Here is a tiny trained network, its code and every weight. The questions are about switching its units off for an input and a class, where a switched-off unit gives its printed mean instead of its output.

import numpy as np


def w(rows, s, z=0):
    codes = np.array(rows[::2]) - 128.0
    scale = np.full(codes.shape[1], s)
    scale[-1] = z or s
    return codes * scale


def norm(h):
    return h / np.sqrt((h * h).mean(-1, keepdims=True) + 1e-5)


def f(y):
    return y / 2 * (1 + np.tanh(0.7978845608 * (y + 0.044715 * y**3)))


def log_softmax(a):
    a = a - a.max(-1, keepdims=True)
    return a - np.log(np.exp(a).sum(-1, keepdims=True))


def net(x, mask):
    res = np.array(x, float).reshape(1, 7) / 4 @ E
    u = 0
    for l in range(3):
        y = f(norm(res) @ A[l][:, :-1].T + A[l][:, -1])
        res = res + np.where(mask[u : u + 12], y, B[l][:, -1]) @ B[l][:, :-1]
        u += 12
    return log_softmax(norm(res)[-1] @ U[:, :-1].T + U[:, -1])


A, B = {}, {}
E = w([
[129,128,126,128,130,126,128,128,128,127,127,128],'x0',
[147,109,177,160,115,35,179,149,104,204,202,102],'x1',
[130,127,125,134,134,125,129,126,128,130,125,125],'x2',
[130,126,126,130,131,125,128,128,129,130,125,127],'x3',
[129,122,124,133,133,128,129,127,128,136,123,125],'x4',
[120,129,253,110,124,121,144,142,128,132,48,114],'x5',
[87,181,65,90,137,142,242,211,140,123,125,124],'x6',
],0.015)
A[0] = w([
[111,136,121,93,112,146,219,168,133,120,106,137,25],'L0N1',
[128,155,94,114,139,101,143,138,126,112,105,120,106],'L0N2',
[132,145,101,112,143,122,222,183,138,128,72,126,3],'L0N3',
[119,142,4,108,125,133,207,162,131,116,180,134,94],'L0N4',
[146,137,56,148,142,104,94,111,127,110,143,128,99],'L0N5',
[155,109,159,134,135,94,147,131,133,145,146,132,68],'L0N6',
[135,114,149,145,117,110,162,138,128,154,197,122,173],'L0N7',
[132,131,136,134,123,150,145,129,131,98,148,137,96],'L0N8',
[129,114,175,147,126,67,175,135,125,177,218,120,221],'L0N9',
[127,135,109,127,138,110,126,123,114,137,128,117,123],'L0N10',
[140,112,39,132,128,124,62,110,129,132,222,135,218],'L0N11',
[110,115,175,118,125,124,128,129,127,141,106,128,137],'L0N12',
],0.02,0.0054)
B[0] = w([
[45,163,86,134,114,176,166,116,89,107,102,86,203],'L0N1',
[121,158,155,147,77,160,86,99,124,183,129,128,156],'L0N2',
[34,170,114,147,133,166,203,82,112,115,86,123,210],'L0N3',
[246,53,105,88,134,87,39,193,169,140,193,173,255],'L0N4',
[77,166,224,129,65,144,64,60,142,187,184,131,175],'L0N5',
[52,123,171,151,121,154,62,101,123,197,147,174,162],'L0N6',
[133,148,85,161,212,64,127,105,76,115,100,128,195],'L0N7',
[91,135,146,113,185,138,148,112,142,131,148,178,130],'L0N8',
[183,206,163,138,139,49,203,86,78,158,191,75,242],'L0N9',
[131,56,90,182,145,145,144,113,136,190,115,126,135],'L0N10',
[17,176,74,147,141,191,250,111,89,79,41,83,229],'L0N11',
[205,118,177,159,140,118,88,96,136,87,94,128,166],'L0N12',
],0.016,0.024)
A[1] = w([
[252,74,82,164,162,8,102,218,140,149,219,164,3],'L1N1',
[245,187,78,52,178,132,37,164,136,143,239,163,81],'L1N2',
[100,112,160,105,110,86,234,155,163,114,151,150,41],'L1N3',
[173,53,77,84,113,139,71,139,192,144,186,186,59],'L1N4',
[117,213,153,101,100,131,198,227,153,153,171,119,11],'L1N5',
[176,107,112,117,126,88,146,138,183,207,173,111,32],'L1N6',
[44,22,181,181,72,198,113,172,190,116,34,130,172],'L1N7',
[204,32,78,112,133,158,13,163,167,102,45,173,63],'L1N8',
[238,90,159,140,154,122,36,124,174,77,70,150,58],'L1N9',
[89,102,190,106,57,88,246,223,155,151,144,95,62],'L1N10',
[122,9,103,103,64,141,64,225,207,142,157,208,96],'L1N11',
[153,109,188,120,144,39,127,123,197,127,150,207,106],'L1N12',
],0.012,0.0034)
B[1] = w([
[163,26,113,106,115,108,123,129,169,89,88,160,241],'L1N1',
[174,91,80,113,87,106,127,191,158,196,152,143,249],'L1N2',
[143,147,121,100,120,139,138,104,103,154,92,100,139],'L1N3',
[117,202,113,142,146,142,118,121,110,145,167,113,200],'L1N4',
[136,118,108,155,148,134,132,101,113,131,109,107,164],'L1N5',
[128,73,112,153,123,144,104,142,109,87,159,153,170],'L1N6',
[149,79,75,101,106,137,118,132,134,127,82,178,254],'L1N7',
[132,214,135,133,238,152,106,182,88,131,62,167,223],'L1N8',
[160,109,94,147,156,108,140,113,68,103,105,165,205],'L1N9',
[129,160,154,144,122,129,130,109,85,100,154,153,135],'L1N10',
[143,252,188,113,128,166,117,99,138,117,151,85,207],'L1N11',
[136,155,133,88,105,201,125,156,143,123,150,118,161],'L1N12',
],0.024,0.0078)
A[2] = w([
[36,60,136,119,68,201,128,174,190,98,85,137,2],'L2N1',
[128,119,127,92,168,143,159,126,194,81,65,113,114],'L2N2',
[186,8,84,106,165,82,90,179,118,131,169,179,3],'L2N3',
[170,65,207,166,149,81,63,134,152,119,101,145,142],'L2N4',
[107,145,163,57,208,117,191,157,94,97,98,115,137],'L2N5',
[168,129,161,149,175,41,79,151,133,210,136,138,106],'L2N6',
[136,89,225,159,119,142,151,131,118,133,106,113,73],'L2N7',
[214,59,226,112,109,79,69,94,146,111,213,99,95],'L2N8',
[126,143,126,188,166,123,135,212,126,56,124,163,86],'L2N9',
[124,127,89,96,157,129,100,106,114,115,126,93,120],'L2N10',
[134,163,133,125,181,154,86,229,190,101,159,110,78],'L2N11',
[34,121,150,179,149,77,180,160,168,128,180,70,54],'L2N12',
],0.019,0.0036)
B[2] = w([
[51,82,100,90,62,115,75,129,252,91,175,212,252],'L2N1',
[87,138,99,133,123,144,104,135,137,117,163,161,196],'L2N2',
[151,77,127,94,150,73,170,154,161,97,115,126,246],'L2N3',
[160,187,198,119,167,110,73,141,135,183,160,129,189],'L2N4',
[141,56,156,196,96,76,76,63,130,141,165,98,248],'L2N5',
[61,110,80,72,109,230,128,174,183,73,95,134,251],'L2N6',
[102,170,104,151,142,139,153,131,82,162,122,126,157],'L2N7',
[118,158,115,73,90,218,86,179,164,167,153,140,225],'L2N8',
[136,90,208,144,103,150,137,112,185,112,92,73,160],'L2N9',
[135,127,225,138,76,104,162,144,178,105,149,113,167],'L2N10',
[119,133,241,112,120,152,105,105,80,185,160,99,191],'L2N11',
[167,109,183,212,123,90,129,154,82,122,70,113,197],'L2N12',
],0.022,0.011)
U = w([
[16,113,73,152,56,153,105,82,198,65,112,188,194],'0',
[174,241,165,80,141,203,62,188,132,205,189,111,163],'1',
[111,181,118,254,133,47,228,58,23,142,135,27,146],'2',
[239,65,33,81,163,42,195,218,154,132,171,108,4],'3',
[234,99,170,165,202,118,54,127,116,78,28,182,58],'4',
],0.01,0.0022)

Each question gives the input, the list of numbers given to net, and the class t.
The units are the neurons (one row each of A and B). Each row of codes is followed by its name. A weight is (code - 128) times the scale printed after its matrix; where a second scale follows, it is the last column's (A, B and U).
mask holds one flag per neuron, layer by layer. A switched-off neuron (its flag False) gives its mean, the last column of its row in B, instead of its output. The means were averaged over made-up inputs and are rounded, as every weight is.
A unit's drop is (log p(t) with every unit on - log p(t) with that unit switched off) / (log p(t) with every unit on - log p(t) with every unit switched off).
The circuit of an input: a set's keep is (log p(t) with only the set's units on - log p(t) with every unit switched off) / (log p(t) with every unit on - log p(t) with every unit switched off). Starting from the 12 units with the biggest drops (on a tie, the unit counted first), units are removed one at a time, each time the one whose removal leaves the highest keep (on an exact tie, the one counted first), for as long as the keep stays at least 0.8.
circuit, biggest first: the units of the circuit, biggest drop first
unit that matters most: the unit with the biggest drop
top k neurons: the k neurons with the biggest drops, biggest first
k most important neurons of layer l: the k neurons of layer l with the biggest drops, biggest first
input [-1,-5,7,-4,6,3,-2], class 4: top 4 neurons -> [L0N11 L0N9 L0N3 L0N4]
input [2,2,4,-3,-3,-6,2], class 3: circuit, biggest first -> [L0N4]
input [-6,7,8,-2,2,2,-1], class 1: circuit, biggest first -> [L0N11 L2N8]
input [1,-4,7,1,2,1,-1], class 4: top 4 neurons -> [L0N11 L0N3 L0N1 L0N9]
input [0,0,-1,-7,-1,-6,5], class 1: circuit, biggest first -> [L0N4 L1N11]
input [5,-4,-6,-6,8,3,0], class 4: 2 most important neurons of layer 0 -> [L0N11 L0N3]
input [1,0,5,4,5,5,0], class 4: 3 most important neurons of layer 0 -> [L0N11 L0N9 L0N12]
input [5,-6,3,1,-5,6,-5], class 4: top 2 neurons -> [L0N9 L0N11]
input [-3,-2,-8,5,-8,8,-8], class 4: top 2 neurons -> [L0N9 L1N9]
input [-5,-8,-7,-1,-1,4,0], class 4: top 4 neurons -> [L0N11 L0N3 L0N1 L0N9]
input [-1,7,-3,3,-6,5,-5], class 1: 3 most important neurons of layer 0 -> [L0N11 L0N4 L0N3]
input [-6,7,-5,-2,-1,1,0], class 1: top 3 neurons -> [L0N11 L0N3 L0N1]
input [7,-6,7,3,-6,4,-5], class 4: top 3 neurons -> [L0N11 L0N9 L0N4]
input [4,-7,-3,8,5,-8,4], class 1: unit that matters most -> L0N4
input [-8,4,-7,7,4,1,7], class 2: top 2 neurons -> [L0N3 L0N1]
input [-7,2,0,4,-5,1,-6], class 1: 2 most important neurons of layer 0 -> [L0N11 L0N3]
input [7,6,-7,-3,1,0,1], class 3: 2 most important neurons of layer 1 -> [L1N1 L1N11]
input [-8,-3,6,7,-2,-1,6], class 1: top 3 neurons -> [L0N4 L0N9 L0N11]
input [-7,7,1,3,2,-1,3], class 3: 2 most important neurons of layer 0 -> [L0N11 L0N4]
input [-7,8,-6,4,-7,-7,2], class 3: 2 most important neurons of layer 0 -> [L0N4 L0N3]
input [3,-8,-2,-8,-8,2,0], class 4: top 3 neurons -> [L0N11 L0N3 L0N1]
input [-2,6,-5,-1,0,-2,-8], class 2: most important neuron of layer 0 -> [L0N4]
input [6,-4,4,0,4,-8,1], class 1: 4 most important neurons of layer 0 -> [L0N4 L0N3 L0N1 L0N9]
input [2,-7,-2,8,-4,-6,1], class 1: 4 most important neurons of layer 0 -> [L0N4 L0N3 L0N1 L0N9]
input [-1,6,4,-6,-8,3,-8], class 1: 2 most important neurons of layer 0 -> [L0N11 L0N4]
input [-4,-2,0,6,5,3,-4], class 4: top 2 neurons -> [L0N9 L0N11]
input [-8,6,2,-8,7,-2,-6], class 2: top neuron -> [L0N4]
input [-4,3,2,6,-4,-1,6], class 3: 2 most important neurons of layer 0 -> [L0N4 L0N11]
input [7,8,-6,7,1,4,-7], class 1: top 2 neurons -> [L0N11 L0N4]
